Below are the code and all the weights of a small trained network. Each question names an input and a target symbol and asks about switching units off, where a switched-off unit gives its printed mean instead of its output.

import numpy as np


def w(rows, s, z=0):
    codes = np.array(rows[::2]) - 128.0
    scale = np.full(codes.shape[1], s)
    scale[-1] = z or s
    return codes * scale


def norm(h):
    return h / np.sqrt((h * h).mean(-1, keepdims=True) + 1e-5)


def f(y):
    return np.maximum(y, 0)


def softmax(a):
    e = np.exp(a - a.max(-1, keepdims=True))
    return e / e.sum(-1, keepdims=True)


def log_softmax(a):
    a = a - a.max(-1, keepdims=True)
    return a - np.log(np.exp(a).sum(-1, keepdims=True))


def net(x, mask):
    ids = ['βγζηλξπτφω'.index(c) for c in x.split()]
    T = len(ids)
    res = E[ids] + P[:T]
    u = 0
    for l in range(2):
        q, k, v = (norm(res) @ M[l].T for M in (Q, K, V))
        z = softmax(np.where(np.tri(T) > 0, q @ k.T / 3**0.5, -1e9)) @ v
        res = res + np.where(mask[u], z, O[l][:, -1]) @ O[l][:, :-1]
        u += 1
        y = f(norm(res) @ A[l][:, :-1].T + A[l][:, -1])
        res = res + np.where(mask[u : u + 12], y, B[l][:, -1]) @ B[l][:, :-1]
        u += 12
    return log_softmax(norm(res)[-1] @ U[:, :-1].T + U[:, -1])


Q, K, V, O, A, B = {}, {}, {}, {}, {}, {}
E = w([
[255,116,124,176,103,145],'β',
[69,193,120,93,147,78],'γ',
[150,119,140,114,143,76],'ζ',
[159,113,144,99,119,79],'η',
[135,103,130,141,117,75],'λ',
[181,162,151,160,156,191],'ξ',
[123,114,178,143,125,89],'π',
[98,114,120,149,102,142],'τ',
[104,119,162,128,104,135],'φ',
[140,151,97,120,142,140],'ω',
],0.0061)
P = w([
[88,5,160,95,214,164],'0',
[96,44,153,96,147,127],'1',
[112,82,145,103,104,82],'2',
[155,148,135,125,66,44],'3',
[200,184,128,153,59,49],'4',
[237,237,121,186,51,68],'5',
],0.0029)
Q[0] = w([
[94,113,161,108,95,16],'L0H0',
[87,5,166,115,133,132],'L0H0',
[157,123,190,181,38,104],'L0H0',
],0.016)
K[0] = w([
[37,52,171,85,6,87],'L0H0',
[73,16,177,126,164,251],'L0H0',
[146,143,213,212,12,129],'L0H0',
],0.012)
V[0] = w([
[97,167,254,133,157,93],'L0H0',
[165,136,173,30,67,202],'L0H0',
[100,102,117,174,71,159],'L0H0',
],0.0063)
O[0] = w([
[38,161,253,198,114,93,250],'L0H0',
[135,149,182,27,64,210,76],'L0H0',
[127,86,104,157,18,174,2],'L0H0',
],0.0043,0.00093)
A[0] = w([
[93,148,104,120,156,163,112],'L0N0',
[107,188,35,105,161,142,113],'L0N1',
[172,117,125,176,128,174,72],'L0N2',
[50,146,41,207,117,210,78],'L0N3',
[115,187,114,121,120,148,110],'L0N4',
[123,189,138,171,163,237,26],'L0N5',
[126,176,86,117,133,155,104],'L0N6',
[152,186,90,158,148,183,106],'L0N7',
[103,117,110,150,157,185,91],'L0N8',
[2,205,70,112,139,139,5],'L0N9',
[103,132,107,146,197,201,111],'L0N10',
[79,130,117,110,163,189,120],'L0N11',
],0.01,0.0029)
B[0] = w([
[101,106,112,124,143,147,150],'L0N0',
[47,199,83,135,132,172,252],'L0N1',
[168,125,75,99,75,118,179],'L0N2',
[76,121,251,200,68,225,153],'L0N3',
[112,146,137,121,118,94,163],'L0N4',
[205,239,249,86,182,184,157],'L0N5',
[80,161,144,140,134,116,186],'L0N6',
[150,169,126,147,102,133,213],'L0N7',
[135,90,136,117,108,134,147],'L0N8',
[141,74,206,53,48,50,178],'L0N9',
[115,65,132,140,179,191,173],'L0N10',
[111,72,126,102,139,116,164],'L0N11',
],0.011,0.0033)
Q[1] = w([
[47,2,144,73,160,132],'L1H0',
[108,98,96,141,177,235],'L1H0',
[142,192,153,155,116,88],'L1H0',
],0.0098)
K[1] = w([
[53,28,102,76,170,184],'L1H0',
[162,1,159,111,158,108],'L1H0',
[125,212,128,192,110,129],'L1H0',
],0.009)
V[1] = w([
[212,118,253,154,131,187],'L1H0',
[116,37,199,180,105,212],'L1H0',
[79,217,112,161,166,225],'L1H0',
],0.006)
O[1] = w([
[129,253,74,159,158,138,214],'L1H0',
[186,210,120,172,49,66,254],'L1H0',
[89,121,145,56,107,26,187],'L1H0',
],0.005,0.00077)
A[1] = w([
[61,135,57,116,143,153,62],'L1N0',
[207,47,64,158,108,150,56],'L1N1',
[106,188,105,115,46,177,113],'L1N2',
[149,103,127,135,158,116,75],'L1N3',
[146,184,32,100,150,104,13],'L1N4',
[88,73,137,36,85,49,28],'L1N5',
[205,103,11,99,73,175,42],'L1N6',
[18,138,9,108,154,170,28],'L1N7',
[102,82,114,67,93,52,49],'L1N8',
[181,149,181,68,157,203,6],'L1N9',
[120,106,143,78,109,96,65],'L1N10',
[181,113,53,116,80,144,55],'L1N11',
],0.011,0.0021)
B[1] = w([
[52,161,75,131,161,172,204],'L1N0',
[178,52,46,112,114,108,184],'L1N1',
[111,39,144,145,90,204,247],'L1N2',
[148,108,149,106,138,167,142],'L1N3',
[155,134,85,102,186,74,194],'L1N4',
[69,98,170,11,107,57,249],'L1N5',
[66,210,116,168,8,86,194],'L1N6',
[3,186,40,134,182,203,255],'L1N7',
[84,100,183,46,129,102,217],'L1N8',
[195,217,155,59,83,180,172],'L1N9',
[88,102,129,98,134,105,181],'L1N10',
[127,191,114,117,61,98,171],'L1N11',
],0.015,0.006)
U = w([
[131,168,52,145,2,80,68],'β',
[69,84,181,32,124,67,177],'γ',
[161,83,189,152,250,161,107],'ζ',
[181,167,76,121,205,43,109],'η',
[114,177,204,239,149,64,157],'λ',
[211,205,170,63,132,202,159],'ξ',
[206,19,50,129,155,133,168],'π',
[95,50,186,183,51,235,74],'τ',
[130,123,122,126,136,132,1],'φ',
[33,172,60,131,193,187,183],'ω',
],0.0092,0.0037)

Each question gives the input, a string of symbols that net reads in full, and the target symbol t.
The units are the heads (3 rows each of Q, K, V and O) and the neurons (one row each of A and B). Each row of codes is followed by its name. A weight is (code - 128) times the scale printed after its matrix; where a second scale follows, it is the last column's (O, A, B and U).
mask holds one flag per unit, layer by layer, with each layer's heads first. A switched-off unit (its flag False) gives its mean, the last column of its rows in O or B, instead of its output. The means were averaged over made-up inputs and are rounded, as every weight is.
A unit's drop is (log p(t) with every unit on - log p(t) with that unit switched off) / (log p(t) with every unit on - log p(t) with every unit switched off).
unit that matters most: the unit with the biggest drop
k most important neurons: the k neurons with the biggest drops, biggest first
k most important neurons of layer l: the k neurons of layer l with the biggest drops, biggest first
drop of u: that unit's drop, to one decimal
input λ η ζ, target π: 3 most important neurons of layer 0	(L0N5, L0N1, L0N6)
input π π λ β γ ζ, target ζ: 2 most important neurons of layer 1	(L1N6, L1N7)
input π η ξ π, target λ: unit that matters most	L0H0
input ζ γ φ, target τ: 2 most important neurons	(L0N9, L0N1)
input η ζ π ζ, target λ: 2 most important neurons of layer 1	(L1N7, L1N5)
input ω β ξ λ, target η: 3 most important neurons of layer 0	(L0N10, L0N1, L0N11)
input ω η ξ γ ζ, target η: 4 most important neurons of layer 0	(L0N9, L0N1, L0N5, L0N7)
input ξ ξ λ, target η: 2 most important neurons of layer 0	(L0N1, L0N5)
input λ η η π λ η, target λ: 4 most important neurons	(L0N1, L1N7, L1N2, L1N5)
input ω π γ β ζ, target ζ: 2 most important neurons	(L1N6, L0N1)
input η γ τ λ, target β: 2 most important neurons	(L0N1, L0N9)
input φ ζ ζ, target τ: 2 most important neurons	(L0N1, L1N7)
input λ ζ ξ ζ, target η: 3 most important neurons	(L0N1, L1N7, L1N5)
input ω λ ω φ π η, target τ: 2 most important neurons of layer 1	(L1N5, L1N7)
input ω ζ γ ξ η, target η: 3 most important neurons	(L0N1, L0N9, L1N7)
input β π ω η π η, target λ: most important neuron	(L0N9)
input γ η π λ λ, target λ: 4 most important neurons	(L0N1, L1N7, L1N2, L1N5)
input β γ η, target ξ: 2 most important neurons	(L0N1, L0N9)
input ξ β η, target η: 3 most important neurons of layer 1	(L1N7, L1N5, L1N8)
input ξ τ γ τ λ, target β: most important neuron	(L0N9)
input ξ ω γ β λ, target π: drop of L1N7	0.1
input ω λ φ γ τ η, target β: drop of L1N6	0.2
input ξ ω λ ζ η, target π: drop of L0N9	1.0
input η τ η, target β: drop of L1H0	0.6
